Here is a tiny trained network, its code and every weight. The questions are about switching its units off for an input and a class, where a switched-off unit gives its printed mean instead of its output.

import numpy as np


def w(rows, s, z=0):
    codes = np.array(rows[::2]) - 128.0
    scale = np.full(codes.shape[1], s)
    scale[-1] = z or s
    return codes * scale


def f(y):
    return np.maximum(y, 0)


def log_softmax(a):
    a = a - a.max(-1, keepdims=True)
    return a - np.log(np.exp(a).sum(-1, keepdims=True))


def net(x, mask):
    res = np.array(x, float).reshape(1, 6) / 4 @ E
    y = f(res @ A[0][:, :-1].T + A[0][:, -1])
    res = res + np.where(mask, y, B[0][:, -1]) @ B[0][:, :-1]
    return log_softmax(res[-1] @ U[:, :-1].T + U[:, -1])


A, B = {}, {}
E = w([
[104,121,255,190,119,135,117,66],'x0',
[149,100,121,19,97,187,219,42],'x1',
[156,109,84,193,45,210,82,123],'x2',
[59,101,156,50,117,148,61,144],'x3',
[64,42,103,181,166,159,149,130],'x4',
[111,164,116,130,154,155,113,110],'x5',
],0.0099)
A[0] = w([
[125,124,96,166,76,198,101,114,78],'n1',
[126,126,120,86,202,93,134,122,66],'n2',
[107,116,117,99,136,167,204,55,82],'n3',
[115,114,2,89,140,103,108,147,97],'n4',
[74,33,111,163,183,133,155,152,101],'n5',
[219,229,157,87,51,107,82,135,141],'n6',
[165,122,160,106,184,82,179,163,161],'n7',
[142,103,50,92,152,130,172,204,106],'n8',
[165,70,110,148,69,172,108,154,78],'n9',
[156,158,73,103,124,136,114,143,104],'n10',
[210,152,155,169,134,125,175,119,109],'n11',
[113,143,121,122,162,196,155,78,144],'n12',
[177,132,115,169,147,107,168,114,84],'n13',
[148,93,94,82,119,115,150,139,117],'n14',
[137,120,87,178,41,168,101,109,101],'n15',
[86,94,159,76,88,154,107,181,77],'n16',
[127,119,212,170,121,126,129,85,84],'n17',
[180,176,33,151,210,142,130,104,133],'n18',
[118,118,225,135,98,107,157,46,89],'n19',
[143,155,133,172,150,73,137,170,160],'n20',
[118,181,102,132,196,173,92,79,132],'n21',
[99,116,176,111,214,19,144,134,116],'n22',
[161,146,112,187,135,81,204,127,157],'n23',
[155,136,85,187,127,125,159,93,116],'n24',
[45,138,123,93,170,90,143,128,115],'n25',
[102,152,122,105,181,93,167,122,152],'n26',
[182,92,142,138,76,127,110,120,155],'n27',
[118,113,84,174,74,168,77,125,81],'n28',
[70,135,134,92,120,150,90,136,255],'n29',
[129,127,75,115,137,83,127,153,114],'n30',
[169,117,168,66,54,118,174,134,150],'n31',
[85,161,200,204,141,163,140,49,123],'n32',
[125,125,73,111,109,162,94,143,109],'n33',
[120,150,100,157,116,197,117,161,137],'n34',
[56,59,63,184,161,178,164,117,153],'n35',
[144,207,142,135,129,133,86,162,120],'n36',
[85,122,148,121,213,78,209,146,72],'n37',
[150,159,134,156,137,140,204,169,78],'n38',
[169,162,140,158,152,140,164,121,184],'n39',
[188,130,125,62,127,188,165,78,129],'n40',
[110,147,145,68,83,111,77,133,147],'n41',
[99,126,138,116,140,127,56,169,119],'n42',
[127,147,119,158,181,80,59,188,71],'n43',
[113,96,131,90,125,146,158,118,173],'n44',
[79,150,106,208,128,81,98,161,71],'n45',
[107,144,143,103,160,82,163,137,75],'n46',
[132,139,140,198,146,57,86,192,106],'n47',
],0.0096,0.0099)
B[0] = w([
[201,182,190,144,164,152,86,96,184],'n1',
[168,145,184,147,123,188,76,105,158],'n2',
[158,96,101,141,181,224,196,171,199],'n3',
[115,156,224,111,60,134,106,207,198],'n4',
[74,239,102,126,175,52,232,100,198],'n5',
[34,211,109,209,197,69,219,97,229],'n6',
[187,137,134,185,93,124,81,90,199],'n7',
[101,145,230,118,81,114,99,201,198],'n8',
[216,159,140,124,147,173,73,79,178],'n9',
[116,157,204,111,90,107,154,159,166],'n10',
[48,86,171,44,134,121,100,92,181],'n11',
[158,100,64,162,142,136,167,167,185],'n12',
[86,87,185,81,193,166,71,109,157],'n13',
[127,121,142,146,122,144,149,193,173],'n14',
[169,177,184,165,142,146,76,44,205],'n15',
[84,101,190,49,199,157,93,67,164],'n16',
[97,166,231,100,60,164,111,252,183],'n17',
[78,92,174,77,65,105,120,147,197],'n18',
[129,147,178,110,111,139,129,229,199],'n19',
[151,59,90,136,157,122,158,115,204],'n20',
[171,32,128,187,44,66,132,154,157],'n21',
[209,158,146,157,102,144,116,87,215],'n22',
[60,70,153,62,133,85,72,78,204],'n23',
[96,77,151,86,164,119,75,53,178],'n24',
[169,132,155,169,104,136,55,61,182],'n25',
[169,150,93,180,102,133,57,89,188],'n26',
[165,145,127,173,96,91,113,109,187],'n27',
[178,147,171,145,141,171,121,68,188],'n28',
[117,43,77,119,100,41,96,49,248],'n29',
[143,115,178,112,102,123,113,191,165],'n30',
[132,76,79,191,157,133,206,137,208],'n31',
[95,124,171,91,8,113,115,204,215],'n32',
[152,143,208,103,126,92,109,121,168],'n33',
[210,94,174,145,126,122,86,97,183],'n34',
[71,209,107,144,133,9,254,100,231],'n35',
[98,121,78,178,194,116,203,156,177],'n36',
[223,182,171,140,157,144,71,83,183],'n37',
[102,148,164,93,160,147,98,99,146],'n38',
[90,47,106,113,133,97,74,81,196],'n39',
[141,89,90,166,178,181,166,171,223],'n40',
[78,88,160,99,151,77,143,97,185],'n41',
[119,45,115,110,177,157,164,111,178],'n42',
[141,93,127,141,181,197,153,165,194],'n43',
[165,95,101,141,162,107,134,148,201],'n44',
[118,106,115,133,168,220,193,179,195],'n45',
[182,177,157,156,126,196,81,90,155],'n46',
[148,81,53,117,164,202,165,188,224],'n47',
],0.0062,0.011)
U = w([
[239,194,168,152,130,189,52,66,87],'0',
[143,49,101,126,187,248,171,197,79],'1',
[94,160,213,70,28,133,95,254,99],'2',
[143,33,122,156,85,60,110,113,254],'3',
[71,217,124,141,168,65,182,97,130],'4',
[57,26,160,3,165,140,51,54,92],'5',
[101,121,20,91,72,123,70,97,153],'6',
],0.008,0.0096)

Each question gives the input, the list of numbers given to net, and the class t.
The units are the neurons (one row each of A and B). Each row of codes is followed by its name. A weight is (code - 128) times the scale printed after its matrix; where a second scale follows, it is the last column's (A, B and U).
mask holds one flag per neuron, in row order. A switched-off neuron (its flag False) gives its mean, the last column of its row in B, instead of its output. The means were averaged over made-up inputs and are rounded, as every weight is.
A unit's drop is (log p(t) with every unit on - log p(t) with that unit switched off) / (log p(t) with every unit on - log p(t) with every unit switched off).
The circuit of an input: a set's keep is (log p(t) with only the set's units on - log p(t) with every unit switched off) / (log p(t) with every unit on - log p(t) with every unit switched off). Starting from the 12 units with the biggest drops (on a tie, the unit counted first), units are removed one at a time, each time the one whose removal leaves the highest keep (on an exact tie, the one counted first), for as long as the keep stays at least 0.8.
units of the circuit, in order: the units of the circuit, biggest drop first
unit that matters most: the unit with the biggest drop
k most important neurons: the k neurons with the biggest drops, biggest first
drop of u: that unit's drop, to one decimal
input [8,-2,6,-3,5,6], class 2: units of the circuit, in order => [n32]
input [7,0,-4,-4,7,-7], class 2: 3 most important neurons => [n17; n32; n19]
input [7,7,1,-3,1,6], class 1: 2 most important neurons => [n3; n40]
input [6,3,4,3,-4,8], class 3: 4 most important neurons => [n29; n4; n8; n21]
input [1,-7,-6,4,-1,3], class 1: 2 most important neurons => [n47; n43]
input [1,4,-5,8,-8,8], class 3: units of the circuit, in order => [n29; n21; n31; n23]
input [-2,-8,1,0,8,0], class 1: 3 most important neurons => [n47; n45; n43]
input [0,1,-1,-2,5,-4], class 4: units of the circuit, in order => [n5; n35]
input [7,3,8,7,7,0], class 0: units of the circuit, in order => [n1; n15]
input [6,8,-3,-7,-3,8], class 1: 2 most important neurons => [n3; n40]
input [-5,4,6,6,2,8], class 3: units of the circuit, in order => [n29; n21]
input [7,-3,-5,-4,3,0], class 2: units of the circuit, in order => [n32; n17]
input [-4,8,5,-8,-3,-5], class 1: 2 most important neurons => [n40; n3]
input [0,5,7,-8,7,2], class 5: units of the circuit, in order => [n24; n23]
input [-6,6,-1,5,4,7], class 3: unit that matters most => n29
input [6,-2,6,6,-7,6], class 4: 2 most important neurons => [n6; n36]
input [-7,3,3,-1,-6,-2], class 2: 2 most important neurons => [n4; n8]
input [-4,-6,6,-5,8,-7], class 4: 2 most important neurons => [n35; n5]
input [6,-6,-8,-5,-3,-4], class 0: 2 most important neurons => [n22; n37]
input [-4,-5,5,-4,-5,7], class 3: most important neuron => [n18]
input [2,6,7,7,8,0], class 4: 2 most important neurons => [n35; n5]
input [1,-6,2,-3,-3,-5], class 1: units of the circuit, in order => [n47; n45]
input [-1,-8,3,-7,7,7], class 1: 3 most important neurons => [n45; n47; n43]
input [8,3,-7,7,2,2], class 2: drop of n17 => 0.5
input [-8,-6,5,6,7,2], class 2: drop of n2 => 0.0
input [-3,-4,5,-3,4,1], class 0: drop of n11 => 0.1
input [-4,7,3,1,-3,-1], class 1: drop of n40 => 0.2
input [5,3,-7,-2,8,-4], class 4: units of the circuit, in order => [n5]
